<34>: [103 101 156 102 144 117 112 109 108 158 109 140 175]
<128>: [136 164 125 145 202 131 118 180 147  91 137 163  78]
<69>: [168 111 103 137 118 132 131 120 101 108 128 153  97]
<2>: [136 164 125 145 202 131 118 180 147  91 137 163 195]
<106>: [170 108 174  57 137 131 137 148 113  91 179 136 133]
after: [132]  [131]
[136 164 125 145 202 131 118 180 147  91 137 163 195]  <2>

<99>: [142 159 123 123  93 160 123 130 130 144 131 127  97 152 123 123]
<58>: [142 159 143 133  93 160 163 130 130 144 131 127  97 113  82  78]
<43>: [ 98 133 155 119 119  81 131 133 109 124 141 154  92 119  82  78]
<98>: [135 149 102 112 108 132  95 195 175 149 111 124 166 138 131  41]
<93>: [109 172 114 125  50 110 106 126 110  93 152 169 113 132 154 122]
<115>: [ 98 133 155  98 119  81 131 133 109 124 141 154  92 169 149 133]
dup <58>:   [130]
dup <93>:   [110]
dup <98>:   [149]
diff <98>: [135 149 102 112 109 132  95 195 175 149 111 124 166 138 131  41]  5, [108]
[ 98 133 155 119 119  81 131 133 109 124 141 154  92 119  82  78]  <43>
[ 98 133 155  98 119  81 131 133 109 124 141 154  92 169 149 133]  <115>

<110>: [129 140 126 107 142 128 104 111 113 119 109  93 154 105 143 135 138 151
 133 115 136 162 112 140 156 127 119 130 102 148  74 109 163 155 131 164
 127 147 120 134 115 138 133]
<50>: [128 141 124 107 145 126 105 110 113 139 108  93 154 107 142 134 139 150
 134 115 135 164 113 137 154 115 122 166 103 148  74 109 164 155 129 166
 127 147 120 134 115 139 132]
<94>: [131 162 117 122 137 133 164 135 119 124 115 135 136 108 136 138 143 103
 135 115 130 158 151 122 164 128 146 135 130 130 162 142 169 136 126 171
 118 144 116 157 102 158 128]
<143>: [129 140 125 107 143 126 107 113 113 128 107  92 153 107 143 137 140 150
 133 115 135 111 111 139 155 129 120 168 103 149  72 108 165 157 130 166
 126 149 119 135 114 138 135]
<53>: [133 156 124 116 144 169 163 135 118 126 125 128 103 132 156 136 163 140
 121 121 129 135 150 141 171 132 135 131 135 142  53 139 154 168 130 122
 140 143 130 149 114 164 130]
[131 162 117 122 137 133 164 135 119 124 115 135 136 108 136 138 143 103
 135 115 130 158 151 122 164 128 146 135 130 130 162 142 169 136 126 171
 118 144 116 157 102 158 128]  <94>
[128 141 124 107 145 126 105 110 113 139 108  93 154 107 142 134 139 150
 134 115 135 164 113 137 154 115 122 166 103 148  74 109 164 155 129 166
 127 147 120 134 115 139 132]  <50>
[129 140 125 107 143 126 107 113 113 128 107  92 153 107 143 137 140 150
 133 115 135 111 111 139 155 129 120 168 103 149  72 108 165 157 130 166
 126 149 119 135 114 138 135]  <143>

<14>: [170 155 180 141 104 149 122 134 112]
<67>: [150 100 178 147  96 156 161  83 100]
<149>: [ 88  87 169 139  95 153 152 114 150]
<145>: [110 124  88  99 139 150  93 111 121]
<120>: [ 67 183 141 141 165 141 100 137 123]
<111>: [150 129  82 151 124 148 123 111 118]
<147>: [148 103 192 141  96 158 129 109 153]
<75>: [130 103  96 123 130 130 105  83 148]
dup <120>:   [141]
dup <75>:   [130]
diff <120>: [ 67 183 141 141 165 141 101 137 123]  7, [100]
after: [109]  [153]
dup <67>:   [100]
diff <120>: [ 67 183 141 141 165 141 100 138 123]  8, [137]
diff <111>: [150 129  82 151 124 147 123 111 118]  6, [148]

<49>: [ 96 132 156 112 165  96  96 127 124 143 117  90 155 151 152 115  90 182
 125 107  93  96 114  81 123 182 119 103  62]
<83>: [ 90 132 156 112 165 156 121 127 124 143 117  90 155 151 131 115  90 182
 125 107  93  96 114  81 123 182 119 103  62]
<72>: [ 98 136 168 100 167 155 133 110 115 145 102 109 153 144 152 122  90 176
 131 106  68 110 114  99 145 145 145  93  84]
[ 98 136 168 100 167 155 133 110 115 145 102 109 153 144 152 122  90 176
 131 106  68 110 114  99 145 145 145  93  84]  <72>
after: [176]  [131]
[ 96 132 156 112 165  96  96 127 124 143 117  90 155 151 152 115  90 182
 125 107  93  96 114  81 123 182 119 103  62]  <49>
diff <72>: [ 98 136 168 101 167 155 133 110 115 145 102 109 153 144 152 122  90 176
 131 106  68 110 114  99 145 145 145  93  84]  4, [100]
diff <49>: [ 96 132 156 112 165  96  96 127 124 143 117  90 155 151 152 115  90 182
 125 107  93  96 114  80 123 182 119 103  62]  24, [81]

<44>: [120 100 101 141 123 128 120  95 143 142 132  83 142 172  96 141 160 131
 141  99 154  57]
<90>: [149 118 156 150  75 118 158 107 157 177 146 105  82 178 193 132 122 163
 158 180  89 118]
<47>: [119 140 129 139 142 134 144 115  96 115 149 124 139 115 144 151 145 142
 111 136 110 121]
<19>: [119 130 120 143 139 134 144 108 105 119 147 110 147 131 132 151 156 142
 120 126 119  99]
[119 130 120 143 139 134 144 108 105 119 147 110 147 131 132 151 156 142
 120 126 119  99]  <19>
diff <44>: [121 100 101 141 123 128 120  95 143 142 132  83 142 172  96 141 160 131
 141  99 154  57]  1, [120]
diff <19>: [119 130 120 143 139 134 144 108 105 119 147 110 147 131 132 152 156 142
 120 126 119  99]  16, [151]
diff <19>: [119 130 120 143 139 134 144 108 105 119 147 110 147 131 132 151 156 142
 120 126 118  99]  21, [119]
[149 118 156 150  75 118 158 107 157 177 146 105  82 178 193 132 122 163
 158 180  89 118]  <90>
[119 140 129 139 142 134 144 115  96 115 149 124 139 115 144 151 145 142
 111 136 110 121]  <47>

